[[145 143 111 147  99]
 [134 121 126 118 131]] gives 121

[[142 131 114 127]
 [152 108 135 131]] gives 152

[122 130 104 131] gives 122

[[149 128 125 128]
 [117 127 121 128]
 [156 127 125 127]] gives 156

[[144 132 147 148 151 138 112]
 [126 124 130 125 129 128 142]] gives 125

[[110 106 127 101 147]
 [109 115 137 130 133]
 [139 111 117 116 152]] gives 111

[[129 128 124 122 107 129 100]
 [127 128 115 128 137 128 132]] gives 128
---
[[129 123 154 124 127 137 135]
 [137 118 155 108 120 143 137]
 [117 140 114 116 122 121 133]]
143

[109 120 126 128 123 118 157]
126

[[114 140 121 115 127 124]
 [117 139 117 124 134 128]
 [147 112 137  99 124 128]]
139

[[126 140 126  99 128 126]
 [134 124 133 132 124 127]]
133

[[122 108 120 133]
 [114 128 122 106]
 [126 125 151 121]]
128

[[126 141 130 158 123 148]
 [125 126 143  98 119 143]
 [125 128 141 103 117 145]]
145
---
[[132 119 134 124 120 122 115 117 123 135 122 133 135 137]
 [131 122 130 144 127 123 140 138 127 139 122 137 122 122]
 [132 122 132 123 120 125 105 108 125 130 127 131 137 139]
 [133 118 136 128 121 118 124 125 122 142 119 137 133 134]
 [135 121 134 135 121 122 122 123 127 133 123 133 134 135]
 [133 126 129 152 124 131 125 122 139 129 132 130 126 125]] | 130

[[140 109 144 145 144 138 126 120 145 128 140 118]
 [133 136 122 133 108 109 135 122 119 129 139 139]
 [124 128 144 131 141 115 135 133 144 118 104 133]
 [143 144 104 110 106 109 142 132 124 120 121 116]
 [121 131 128 126 126 105 151 134 139 152 118 107]
 [118 118 134 134 122 135 110 130 131 139 130 145]
 [139 131 105 103 153 123 133 136 126 132 130 153]
 [124 123 117 124 135 121 127 146 129 147 127 143]
 [110 153 115 122 122 129 109 142 114 139 128 133]
 [133 128 145 148 138 143 152 148 142 121 145 119]] | 121

[[119 141 112 129  99 128 123 130 132 146 123 125]
 [119 139 112 125 102 126 126 131 128 142 128 123]
 [131 118 140 123 142 125 138 127 123 115 131 128]
 [138 140 133 140 130 131 136 123 128 136 135 120]
 [114 117 122 119 126 126 121 131 128 117 122 135]
 [133 129 133 129 135 127 136 124 126 128 134 126]
 [139 122 138 138 139 143 123 120 139 122 120 133]
 [137 126 138 137 137 144 122 116 138 126 118 130]
 [127 114 130 126 135 138 117 125 137 118 116 137]
 [138 118 143 129 149 131 133 125 133 111 128 133]
 [111 115 122 117 126 121 119 133 129 118 119 137]
 [116 116 121 112 124 121 118 137 133 115 119 137]] | 115

[[139 126 136 142 136 141 127 120 128 129 121 130]
 [108 114 119 108 125 122 115 138 131 112 116 141]
 [121 137 113 140 110 140 112 131 138 146 118 130]
 [129 124 132 104 142 109 138 130 105 120 150 128]
 [132 127 128 137 129 135 121 129 132 129 121 131]
 [136 136 129 134 121 126 131 131 116 139 131 121]
 [113 116 120 117 129 122 117 132 131 118 122 136]
 [118 137 114 115 114 113 137 133 120 133 142 117]
 [113 112 117 110 125 122 116 136 130 113 117 138]
 [114 114 119 111 124 121 113 137 131 111 118 136]
 [140 120 139 143 143 148 118 114 142 121 113 131]] | 121

[[130 153 128 125 141 148 147 130 148 131 116 157 127]
 [136 107 109 102 117 125 115 134 116 100 118 119 144]
 [136 133 107 105 132 144 137 135 135 111 100 140 141]
 [137 125 117 107 126 136 126 135 130 107 120 140 145]
 [135 133 140 115 124 134 121 133 135 112 144 144 143]
 [121 133 112 134 139 130 144 124 128 140 107 131 111]
 [123 118 135 142 125 116 123 124 119 140 141 113 120]
 [136 115 119 105 117 128 114 134 122 103 123 120 146]
 [130 152 136 128 140 147 144 130 147 132 126 156 127]] | 126
---
[128 123 136 155 156 124 132] gives 128

[[127 132 107 141 116]
 [128 126 102 136 120]
 [126 133 110 151 114]] gives 127

[144 140 140 134 139 149 149] gives 144

[[145 123 104 102 117 131 144]
 [123 131 144 144 140 125 124]] gives 145

[129 130 105 130 131] gives 129

[156 126 150 141 124] gives 156

[122 111 126 105] gives 122

[128 114 128 102] gives 128

[[122 124 125 129 131 118 143]
 [121 102 105 106 153 107 145]] gives 122
---
Input:
[[117 140 137 126 117 127 127]
 [138 132 114 128 134 132 114]
 [128 123 144 127 132  99 136]]
Output: 137

Input:
[[123 126 133 149 117 125 114]
 [123 127 134 149 116 124 114]
 [121 125 132 147 117 125 114]]
Output: 133

Input:
[[105 127 129 127 124 130]
 [102 130 129 127 127 130]
 [117 128 125 128 131 128]]
Output: 129

Input:
[[115 126 134 127]
 [146 133 136 124]
 [152 122 117 132]]
Output: 134

Input:
[[126 127 128 128 131 126 154]
 [123 125 128 128 111 127 131]
 [118 128 128 130 144 129 132]]
Output: 128

Input:
[[117 105 133 143]
 [132 110 118 142]
 [126 109 124 142]]
Output: 133

Input:
[[101 125 116 150 146 119]
 [ 99 125 115 152 148 118]
 [103 116 144 127 154 146]]
Output: 116

Input:
[[110 137 137 127]
 [122 118 155 144]
 [113 145 120 116]]
Output: 137
---
[151 156 117 151 152 118] --> 118
[119 153 125 128 108 145 139] --> 139
[134 136 156 120 130] --> 130
[146 155 129 150 120] --> 120
[152 132 146 141 135 135] --> 135
[128 157 122 120 128 138] --> 138
---
[[114 147 122 109]
 [109 156 119 106]] ==> 156, 147

[121 146 150 148 117] ==> 150, 148

[122 150 137 136 147 120 123] ==> 150, 147

[[113 107 115 114 106 103]
 [131 104 139 136 104 138]] ==> 139, 138

[[119 150 128 140]
 [115 152 129 140]] ==> 152, 150

[110 100 134 118 105 111] ==> 134, 118

[151 136 131 101 121 124 128] ==> 151, 136
